Here is a tiny trained network, its code and every weight. The questions are about switching its units off for an input and a class, where a switched-off unit gives its printed mean instead of its output.

import numpy as np


def w(rows, s, z=0):
    codes = np.array(rows[::2]) - 128.0
    scale = np.full(codes.shape[1], s)
    scale[-1] = z or s
    return codes * scale


def f(y):
    return np.maximum(y, 0)


def log_softmax(a):
    a = a - a.max(-1, keepdims=True)
    return a - np.log(np.exp(a).sum(-1, keepdims=True))


def net(x, mask):
    res = np.array(x, float).reshape(1, 5) / 4 @ E
    y = f(res @ A[0][:, :-1].T + A[0][:, -1])
    res = res + np.where(mask, y, B[0][:, -1]) @ B[0][:, :-1]
    return log_softmax(res[-1] @ U[:, :-1].T + U[:, -1])


A, B = {}, {}
E = w([
[156,140,103,63,119,96,95,142,218,75],'x0',
[125,215,47,207,85,205,23,176,97,135],'x1',
[109,166,169,151,183,62,35,112,173,167],'x2',
[167,50,96,253,167,98,167,112,153,119],'x3',
[83,125,89,211,68,121,133,81,247,112],'x4',
],0.013)
A[0] = w([
[150,218,85,47,88,162,120,168,85,95,72],'n1',
[117,69,61,136,77,93,134,135,100,102,96],'n2',
[139,82,63,161,144,141,122,150,78,136,1],'n3',
[161,82,131,146,143,169,125,130,34,173,198],'n4',
[132,88,135,117,105,92,219,69,160,96,82],'n5',
[89,174,112,179,61,125,76,95,184,94,82],'n6',
[91,116,187,141,172,117,133,135,131,201,65],'n7',
[173,138,180,97,142,107,86,122,192,111,102],'n8',
[155,78,116,119,101,108,246,123,153,103,143],'n9',
[113,103,135,156,162,159,192,63,87,100,158],'n10',
[165,102,136,139,160,59,111,110,160,119,43],'n11',
],0.012,0.0037)
B[0] = w([
[116,70,170,84,57,175,80,228,105,162,254],'n1',
[158,147,119,167,89,173,176,152,186,130,179],'n2',
[173,87,68,196,111,116,155,144,138,117,188],'n3',
[250,200,129,133,74,112,186,140,115,40,232],'n4',
[70,83,209,81,169,189,124,23,152,68,214],'n5',
[43,203,31,171,140,180,74,51,156,203,221],'n6',
[177,161,151,113,113,46,147,100,101,184,173],'n7',
[111,99,89,122,181,105,77,176,108,112,195],'n8',
[38,74,165,115,121,224,199,91,254,88,228],'n9',
[230,146,197,125,107,129,173,100,145,111,200],'n10',
[206,137,89,116,209,120,114,63,143,119,185],'n11',
],0.0084,0.018)
U = w([
[107,43,184,92,154,171,165,67,162,98,86],'0',
[186,140,82,219,82,164,150,197,82,69,168],'1',
[160,85,126,94,255,32,65,116,135,133,219],'2',
[44,93,187,65,195,81,127,111,85,109,3],'3',
[178,166,205,96,113,62,182,97,29,146,53],'4',
[115,112,162,15,56,170,75,230,73,157,164],'5',
[78,209,70,176,113,160,52,108,137,190,171],'6',
],0.0095,0.003)

Each question gives the input, the list of numbers given to net, and the class t.
The units are the neurons (one row each of A and B). Each row of codes is followed by its name. A weight is (code - 128) times the scale printed after its matrix; where a second scale follows, it is the last column's (A, B and U).
mask holds one flag per neuron, in row order. A switched-off neuron (its flag False) gives its mean, the last column of its row in B, instead of its output. The means were averaged over made-up inputs and are rounded, as every weight is.
A unit's drop is (log p(t) with every unit on - log p(t) with that unit switched off) / (log p(t) with every unit on - log p(t) with every unit switched off).
The circuit of an input: a set's keep is (log p(t) with only the set's units on - log p(t) with every unit switched off) / (log p(t) with every unit on - log p(t) with every unit switched off). Starting from all 11 units, units are removed one at a time, each time the one whose removal leaves the highest keep (on an exact tie, the one counted first), for as long as the keep stays at least 0.8.
circuit, biggest first: the units of the circuit, biggest drop first
top k neurons: the k neurons with the biggest drops, biggest first
drop of u: that unit's drop, to one decimal
input [7,-6,1,-7,2], class 3: circuit, biggest first : (n8; n4)
input [5,3,-7,4,2], class 0: circuit, biggest first : (n9)
input [0,-3,3,-3,-1], class 2: circuit, biggest first : (n1; n9)
input [-4,-7,8,6,-7], class 4: top 2 neurons : (n7; n4)
input [-8,1,2,-6,-2], class 4: top 4 neurons : (n4; n7; n9; n8)
input [-8,2,5,2,1], class 4: circuit, biggest first : (n7; n9)
input [8,8,-5,3,-2], class 5: top 3 neurons : (n1; n4; n11)
input [5,-8,5,6,-6], class 2: top 3 neurons : (n11; n8; n7)
input [-7,-4,-5,-5,-8], class 4: top 2 neurons : (n4; n10)
input [8,-2,5,8,5], class 2: top 3 neurons : (n11; n8; n1)
input [7,-2,0,-8,5], class 5: top 2 neurons : (n1; n11)
input [8,4,-7,-2,2], class 5: drop of n1 : 2.6
input [5,3,-4,3,4], class 6: drop of n6 : 0.2
input [4,-3,7,-1,-4], class 2: drop of n4 : 0.0
input [-1,6,-7,0,7], class 6: circuit, biggest first : (n6)
input [-2,-1,8,8,3], class 2: drop of n11 : 0.1
